Below are the code and all the weights of a small trained network. Each question names an input and a class and asks about switching units off, where a switched-off unit gives its printed mean instead of its output.

import numpy as np


def w(rows, s, z=0):
    codes = np.array(rows[::2]) - 128.0
    scale = np.full(codes.shape[1], s)
    scale[-1] = z or s
    return codes * scale


def f(y):
    return np.maximum(y, 0)


def log_softmax(a):
    a = a - a.max(-1, keepdims=True)
    return a - np.log(np.exp(a).sum(-1, keepdims=True))


def net(x, mask):
    res = np.array(x, float).reshape(1, 6) / 4 @ E
    y = f(res @ A[0][:, :-1].T + A[0][:, -1])
    res = res + np.where(mask, y, B[0][:, -1]) @ B[0][:, :-1]
    return log_softmax(res[-1] @ U[:, :-1].T + U[:, -1])


A, B = {}, {}
E = w([
[81,207,165,77,137,89,201,132,243,177,52],'x0',
[216,82,209,2,42,56,188,106,44,196,157],'x1',
[70,127,123,109,136,94,123,79,119,121,156],'x2',
[152,225,179,215,63,222,150,29,115,209,217],'x3',
[143,130,136,121,150,141,136,148,130,125,140],'x4',
[111,156,182,204,188,24,95,166,23,202,73],'x5',
],0.0055)
A[0] = w([
[111,64,145,73,146,95,93,135,116,104,82,124],'N1',
[113,182,185,168,167,78,81,179,54,157,108,56],'N2',
[120,73,88,76,154,85,118,205,109,82,88,94],'N3',
[134,99,92,61,83,223,128,120,189,58,174,208],'N4',
[75,151,183,175,162,91,90,178,93,199,86,36],'N5',
[72,252,203,62,161,99,215,122,254,189,21,88],'N6',
[61,176,63,235,203,195,56,140,182,67,118,36],'N7',
[94,123,144,189,188,97,92,160,41,191,123,133],'N8',
[180,70,199,16,48,125,153,117,63,149,165,141],'N9',
[128,166,188,192,94,184,150,45,146,216,189,2],'N10',
[144,166,196,196,79,198,148,63,85,187,204,12],'N11',
[137,243,152,195,76,160,130,96,145,186,178,48],'N12',
],0.0053,0.00079)
B[0] = w([
[107,148,158,77,133,170,104,179,74,98,149,169],'N1',
[116,108,70,136,55,94,137,152,176,183,148,189],'N2',
[65,77,152,80,113,179,119,152,66,39,109,191],'N3',
[118,103,52,204,91,53,203,134,231,194,215,212],'N4',
[65,100,64,162,99,75,202,149,188,136,157,187],'N5',
[185,84,253,218,181,162,90,92,117,82,203,235],'N6',
[234,238,102,82,189,60,44,28,96,166,48,255],'N7',
[113,106,81,174,55,91,165,160,147,171,213,196],'N8',
[242,132,111,82,179,80,73,29,93,207,89,202],'N9',
[109,116,126,47,141,161,155,185,92,91,98,212],'N10',
[62,103,124,76,135,213,125,175,104,75,75,216],'N11',
[84,105,127,59,123,163,137,180,117,30,96,208],'N12',
],0.0058,0.0073)
U = w([
[193,223,104,77,164,78,90,38,98,191,30,86],'0',
[20,97,136,60,122,191,157,198,87,1,54,45],'1',
[145,85,169,207,137,148,105,94,107,86,192,254],'2',
[77,108,35,167,47,78,233,146,221,194,179,82],'3',
],0.0067,0.003)

Each question gives the input, the list of numbers given to net, and the class t.
The units are the neurons (one row each of A and B). Each row of codes is followed by its name. A weight is (code - 128) times the scale printed after its matrix; where a second scale follows, it is the last column's (A, B and U).
mask holds one flag per neuron, in row order. A switched-off neuron (its flag False) gives its mean, the last column of its row in B, instead of its output. The means were averaged over made-up inputs and are rounded, as every weight is.
A unit's drop is (log p(t) with every unit on - log p(t) with that unit switched off) / (log p(t) with every unit on - log p(t) with every unit switched off).
The circuit of an input: a set's keep is (log p(t) with only the set's units on - log p(t) with every unit switched off) / (log p(t) with every unit on - log p(t) with every unit switched off). Starting from all 12 units, units are removed one at a time, each time the one whose removal leaves the highest keep (on an exact tie, the one counted first), for as long as the keep stays at least 0.8.
circuit, biggest first: the units of the circuit, biggest drop first
unit that matters most: the unit with the biggest drop
k most important neurons: the k neurons with the biggest drops, biggest first
drop of u: that unit's drop, to one decimal
input [6,-3,-5,-2,-2,0], class 2: most important neuron : [N6]
input [0,4,0,7,6,2], class 1: circuit, biggest first : [N11, N12]
input [0,4,6,7,-4,-7], class 1: circuit, biggest first : [N11, N10]
input [2,-5,-8,1,4,6], class 3: 4 most important neurons : [N5, N8, N2, N9]
input [0,-3,7,-2,4,-6], class 3: 3 most important neurons : [N4, N6, N9]
input [8,3,7,-8,-5,8], class 1: 3 most important neurons : [N3, N1, N4]
input [-4,2,4,-1,4,-5], class 3: 2 most important neurons : [N4, N7]
input [-4,5,7,6,-1,8], class 3: circuit, biggest first : [N8, N2]
input [8,7,0,-7,2,-6], class 2: circuit, biggest first : [N6, N7, N9]
input [-2,1,2,2,-8,-1], class 1: circuit, biggest first : [N7, N4]
input [-5,6,-6,0,-7,-2], class 0: 2 most important neurons : [N9, N6]
input [4,0,5,-2,-4,7], class 3: circuit, biggest first : [N5, N8]
input [-7,-7,0,2,-2,-2], class 0: 2 most important neurons : [N7, N6]
input [-1,2,2,4,0,-1], class 1: 2 most important neurons : [N7, N11]
input [8,2,8,-2,-8,-3], class 2: circuit, biggest first : [N6]
input [7,3,-8,6,7,1], class 2: 2 most important neurons : [N6, N3]
input [-8,-7,-4,8,2,2], class 1: 4 most important neurons : [N11, N12, N10, N9]
input [8,1,8,2,-8,8], class 2: 2 most important neurons : [N6, N4]
input [6,3,-6,2,5,5], class 2: 3 most important neurons : [N6, N7, N4]
input [-2,-6,-5,-3,-5,-7], class 3: unit that matters most : N4
input [5,3,5,-1,0,-1], class 2: 2 most important neurons : [N7, N6]
input [4,-8,8,5,2,-2], class 0: drop of N7 : 1.6
input [-5,1,-8,-3,-4,7], class 3: drop of N7 : 0.1
input [4,1,-8,5,3,2], class 1: drop of N7 : 0.1
input [-8,8,-3,3,8,-6], class 0: drop of N12 : 0.0
